Each row has a name. Each question is about the rows just above it.

Q_330: [-71 -67  28 -81  -4 -95  42]
Q_460: [ 45 -61 -73  36  43  26 -17]
Q_223: [  59  118   54    1  105 -107  -70]
Q_883: [-34 113  60  88 -10 -99  26]
Q_552: [ 85 105  39 -30 -71  87 108]
Q_804: [ 79  27  27  59  26  61 -18]
Q_125: [-86 -67  28 -81  -4 -95  42]
Q_952: [-34 113  59  68 -18 -99 -81]
Which value is in both Q_223 and Q_952? => [59]
[-34 113  59  68 -18 -99 -81] is in which row? => Q_952
Which value is in both Q_223 and Q_552? => [105]
Which value is in both Q_330 and Q_952? => [-81]
The one value in Q_883 and Q_460: => [26]

Q_345: [35 21  3 -3 19  2 21 -3 31]
Q_994: [ 59  54  21  36  58 -20  76  93  71]
Q_175: [  6  34  54  59  -2 -93  51  65  58]
Q_373: [ 58   7  -6 -10 -41  34  22  35 -39]
Shared by Q_345 and Q_994: => [21]
The one value in Q_994 and Q_373: => [58]
Which value is in both Q_373 and Q_345? => [35]
Shared by Q_345 and Q_373: => [35]
The one value in Q_373 and Q_994: => [58]
Which value is in both Q_994 and Q_345? => [21]
The row with [35 21  3 -3 19  2 21 -3 31] is => Q_345

Q_290: [-26  55 -20 -22  11  52 -50   3 -54  73]
Q_101: [ 21  -1  73  20 -14 -29  43  25  17  -4]
Q_73: [  4  72 -13  14  33 -18 -11  -3  30 -43]
Q_942: [  21   -1   73   20  -14   56  -22   59  -49 -104]
Q_29: [ -9 -12  71  15 -31  60   2  40 -74 -58]
Which value is in both Q_101 and Q_290? => [73]
Whose row is [  4  72 -13  14  33 -18 -11  -3  30 -43]? => Q_73

Q_683: [ 22 -50  24 -42 -34 -34  -7  91  -5]
Q_151: [ 16 -55  23 -17 -34 -18  15 116  36]
Q_7: [-57 -42  -3 -59 -41  -6 -36 -15  36]
Q_467: [-10  13  28 -26 -21  10   2  25 -14]
Q_612: [ -1   7  23 -16 -15  20 -16  49   1]
Q_744: [ 22 -50  24 -42 -34  44  47  71  53]
Q_248: [-31  -5  40 -28 -50   2 -13  32  40]
Q_356: [ 16 -55  23 -17 -34 -18  15 116  89]
Q_767: [-14   1 -23 -29   4 -17  -5  23 -21]
The one value in Q_767 and Q_683: => [-5]
The one value in Q_356 and Q_612: => [23]
Shared by Q_683 and Q_767: => [-5]

Q_930: [ 42   9 -37   0  11  35  -8  15  38 -15  21  20 -45 -11 -28 -26]
Q_428: [ -5 -16 -61  78 -29 -51  31  66  34 -32  59  44 -26  -4 -32 -16]
Q_697: [ -11   -4   19    2    7   14 -114   -3  -15   35   -1   18   20  -13
   39   21]
Q_635: [ 13  15 -65  18 -14  22  81  58  55 -89  59 -51 -24  18 -61  26]
Q_702: [-11  -4  19   2   7  14  -7 -45 -15  35  -1  18  20 -13  39  21]
The one value in Q_635 and Q_702: => [18]
Which value is in both Q_702 and Q_635? => [18]
Shared by Q_428 and Q_702: => [-4]
The one value in Q_930 and Q_635: => [15]

Q_694: [  1  -4 -11   4  12  15  22  -3  11  -8 -21 -53   5 -20   6   3  -4  13
  -4   2   3  16 -39   9  44  24   8  18 -25 -15   1  64  -3 -13  38   4
   5 -37 -16  17  15  33   9  29]
Q_546: [  5  -7  46 -18 -42  18  -2   7 -26   6  -5 -25 -49  48  10 -20  12  -1
 -28 -48   0   1 -16  -3  -7   8  12   0 -71  -3  34  -3 -19 -25   8 -33
   6 -19   3 -77  24 -18  -8 -20]
Q_993: [ -1  13  -4 -11  -7  11   3  -4  13  -8   7 -69  20 -34 -12  -8  -7  16
 -41   4  -7  -2  47  -8  18 -60 -14  -4  23  -3  11  -1   0   6  25  17
 -17  54   9   4  17  -6  -6 -22]
Q_519: [-25   7 -27  -5 -34 -11  38  -6  -7  -8  22   6 -14 -23 -10  -5  13 -34
 -26 -17  32 -27   3 -23  -3 -24  16  -8  24  -9  14   8 -10  55  13  14
   0 -28   9  42 -18  18   7  47]
Q_819: [-10 -51  -2  40 -44  42  41 -26 -11  -2  10  14   4 -19 -14  17  -8 -27
  14 -20   9 -11  -9 -18  47  13   0  39  46   2  -6  19 -15  31 -20   1
 -12 -10 -19 -31   8   9  -1 -13]
Q_6: [  5  26  -8   0  18   7  35   6  15   9  21 -16 -50 -29  -8  12  28   7
 -14   4  -7  32  43   7   1  34  -8  17  21  -3 -19  26  22 -20 -54  11
   9  16  -6  16   8 -26  -4   9]
Where do [  1  -4 -11   4  12  15  22  -3  11  -8 -21 -53   5 -20   6   3  -4  13
  -4   2   3  16 -39   9  44  24   8  18 -25 -15   1  64  -3 -13  38   4
   5 -37 -16  17  15  33   9  29] appear? => Q_694
The row with [-25   7 -27  -5 -34 -11  38  -6  -7  -8  22   6 -14 -23 -10  -5  13 -34
 -26 -17  32 -27   3 -23  -3 -24  16  -8  24  -9  14   8 -10  55  13  14
   0 -28   9  42 -18  18   7  47] is => Q_519

Q_534: [-14  33  25 -14   1  28  -3  50 -14  -8 -39  34 -27]
Q_401: [ -9  52 -26 -28  57 -30 -24 -10  61 -37 -31 -14  40]
Q_403: [-33  46 -27 -22  66  18   9  24  75 -56 -45 -20  23]
Q_872: [-55 -23  24 105 -32 115 -49   8  -8  24  27 -50 -66]
Q_871: [-26   8  20 -24  11  15 -34  39 -23   8  -5   5 -12]
Q_805: [  54   -2  -58 -103   13 -112   46  -45  -36   45  -29  -33   53]
Q_846: [ 54   8  20 -24  11  15 -34  39 -23   8  -5   5 -12]
Which value is in both Q_872 and Q_403? => [24]
The row with [  54   -2  -58 -103   13 -112   46  -45  -36   45  -29  -33   53] is => Q_805
Which value is in both Q_805 and Q_846? => [54]

